Here is a tiny trained network, its code and every weight. The questions are about switching its units off for an input and a class, where a switched-off unit gives its printed mean instead of its output.

import numpy as np


def w(rows, s, z=0):
    codes = np.array(rows[::2]) - 128.0
    scale = np.full(codes.shape[1], s)
    scale[-1] = z or s
    return codes * scale


def f(y):
    return np.maximum(y, 0)


def log_softmax(a):
    a = a - a.max(-1, keepdims=True)
    return a - np.log(np.exp(a).sum(-1, keepdims=True))


def net(x, mask):
    res = np.array(x, float).reshape(1, 7) / 4 @ E
    y = f(res @ A[0][:, :-1].T + A[0][:, -1])
    res = res + np.where(mask, y, B[0][:, -1]) @ B[0][:, :-1]
    return log_softmax(res[-1] @ U[:, :-1].T + U[:, -1])


A, B = {}, {}
E = w([
[126,129,129,129,127],'x0',
[191,82,92,66,78],'x1',
[155,68,255,153,103],'x2',
[159,212,190,39,139],'x3',
[97,72,132,68,225],'x4',
[127,129,129,128,127],'x5',
[38,125,137,96,72],'x6',
],0.0095)
A[0] = w([
[142,186,166,72,128,8],'n1',
[228,114,101,114,150,107],'n2',
[114,77,254,115,96,40],'n3',
[145,185,87,85,164,94],'n4',
[104,30,133,70,237,45],'n5',
[136,223,183,39,142,36],'n6',
[102,193,38,109,139,59],'n7',
[148,168,123,158,85,42],'n8',
[133,125,145,93,158,63],'n9',
[162,40,76,66,56,69],'n10',
[120,155,75,117,139,32],'n11',
[139,135,122,126,136,100],'n12',
[141,196,132,174,44,34],'n13',
[158,179,112,193,14,54],'n14',
[107,77,95,182,122,28],'n15',
[100,176,143,189,190,81],'n16',
[165,210,166,91,167,67],'n17',
[102,192,40,111,145,40],'n18',
[117,100,111,156,121,65],'n19',
[100,202,135,183,133,126],'n20',
[99,35,73,216,148,64],'n21',
[148,129,100,92,75,129],'n22',
[148,149,118,149,139,92],'n23',
[227,115,145,195,206,72],'n24',
[134,133,143,167,44,112],'n25',
[116,65,38,193,131,54],'n26',
[141,65,215,141,112,41],'n27',
[147,98,188,143,115,42],'n28',
[70,67,139,68,170,81],'n29',
[143,101,179,139,122,41],'n30',
[207,86,81,53,69,59],'n31',
[120,162,48,112,145,7],'n32',
[70,105,99,147,105,62],'n33',
[102,87,124,92,184,38],'n34',
[64,182,155,184,179,43],'n35',
[12,108,148,65,43,31],'n36',
[232,143,101,171,207,42],'n37',
[176,104,236,162,112,82],'n38',
[148,160,124,158,77,48],'n39',
],0.012,0.018)
B[0] = w([
[188,54,159,68,62,142],'n1',
[52,147,153,119,129,236],'n2',
[111,55,50,171,128,210],'n3',
[154,49,114,154,102,219],'n4',
[246,236,109,151,169,229],'n5',
[213,73,203,119,23,231],'n6',
[176,48,67,219,127,209],'n7',
[239,145,92,119,135,135],'n8',
[175,142,122,166,110,138],'n9',
[76,119,224,196,176,201],'n10',
[103,58,60,166,142,131],'n11',
[143,134,116,124,123,129],'n12',
[220,175,112,130,161,166],'n13',
[231,211,103,92,194,216],'n14',
[174,75,163,107,46,146],'n15',
[85,106,193,160,172,200],'n16',
[172,113,171,96,70,215],'n17',
[138,41,35,210,129,187],'n18',
[146,98,127,120,98,133],'n19',
[90,83,179,119,186,242],'n20',
[207,93,213,42,33,254],'n21',
[80,109,162,135,171,215],'n22',
[120,143,133,117,116,136],'n23',
[49,181,92,140,61,232],'n24',
[150,175,109,78,184,219],'n25',
[169,83,177,110,85,219],'n26',
[125,64,42,224,134,182],'n27',
[144,61,72,179,138,144],'n28',
[213,240,118,148,171,202],'n29',
[132,80,81,162,141,134],'n30',
[85,98,235,218,193,206],'n31',
[92,55,29,195,157,140],'n32',
[142,146,155,125,86,152],'n33',
[222,164,132,153,174,141],'n34',
[92,112,226,208,181,178],'n35',
[45,254,108,223,30,176],'n36',
[31,249,85,177,66,190],'n37',
[143,69,64,158,134,254],'n38',
[225,150,97,95,142,138],'n39',
],0.0092,0.0055)
U = w([
[149,62,72,154,151,90],'0',
[177,92,168,99,84,70],'1',
[189,170,113,126,198,62],'2',
[123,112,121,110,158,253],'3',
[126,112,123,114,159,240],'4',
[112,103,179,162,192,68],'5',
[96,162,104,144,92,131],'6',
[86,89,91,10,184,101],'7',
],0.014,0.022)

Each question gives the input, the list of numbers given to net, and the class t.
The units are the neurons (one row each of A and B). Each row of codes is followed by its name. A weight is (code - 128) times the scale printed after its matrix; where a second scale follows, it is the last column's (A, B and U).
mask holds one flag per neuron, in row order. A switched-off neuron (its flag False) gives its mean, the last column of its row in B, instead of its output. The means were averaged over made-up inputs and are rounded, as every weight is.
A unit's drop is (log p(t) with every unit on - log p(t) with that unit switched off) / (log p(t) with every unit on - log p(t) with every unit switched off).
The circuit of an input: a set's keep is (log p(t) with only the set's units on - log p(t) with every unit switched off) / (log p(t) with every unit on - log p(t) with every unit switched off). Starting from the 12 units with the biggest drops (on a tie, the unit counted first), units are removed one at a time, each time the one whose removal leaves the highest keep (on an exact tie, the one counted first), for as long as the keep stays at least 0.8.
units of the circuit, in order: the units of the circuit, biggest drop first
unit that matters most: the unit with the biggest drop
k most important neurons: the k neurons with the biggest drops, biggest first
input [7,-5,3,2,8,-1,4], class 2: 2 most important neurons	[n5, n29]
input [-1,7,3,-7,-1,-7,-5], class 1: 2 most important neurons	[n21, n26]
input [6,6,-8,0,0,0,-8], class 0: unit that matters most	n7
input [2,4,3,-7,8,2,-6], class 2: 3 most important neurons	[n5, n29, n6]
input [-2,-4,-1,-3,7,-2,2], class 2: units of the circuit, in order	[n5, n29]
input [5,6,7,4,2,6,4], class 0: units of the circuit, in order	[n3, n27]
input [-1,7,7,3,-6,3,-8], class 6: units of the circuit, in order	[n24, n37]
input [-2,6,8,-7,8,2,0], class 0: 3 most important neurons	[n27, n3, n38]
input [2,-7,-6,5,1,2,5], class 5: units of the circuit, in order	[n35, n20]
input [4,-7,3,1,7,0,5], class 2: units of the circuit, in order	[n29, n5]
input [-7,-1,-3,-4,6,6,-8], class 6: units of the circuit, in order	[n37, n24]
input [-8,-4,-6,-4,-8,-7,6], class 2: 2 most important neurons	[n14, n13]
input [-1,2,8,7,2,-3,-7], class 0: units of the circuit, in order	[n38, n3]
input [7,7,-7,8,6,-3,-1], class 1: units of the circuit, in order	[n6]
input [-2,7,-1,2,-1,0,5], class 5: 2 most important neurons	[n31, n10]
input [-4,7,3,-3,-1,-2,3], class 5: units of the circuit, in order	[n10, n31]
input [1,6,-1,4,3,1,3], class 5: units of the circuit, in order	[n31, n10]
input [6,8,-7,-1,-1,-2,6], class 5: units of the circuit, in order	[n10, n31]
input [2,7,-7,-3,0,6,4], class 0: 2 most important neurons	[n7, n18]
input [2,-2,-7,8,-5,-6,-2], class 1: 2 most important neurons	[n6, n17]
input [3,-7,0,3,8,0,7], class 2: unit that matters most	n29
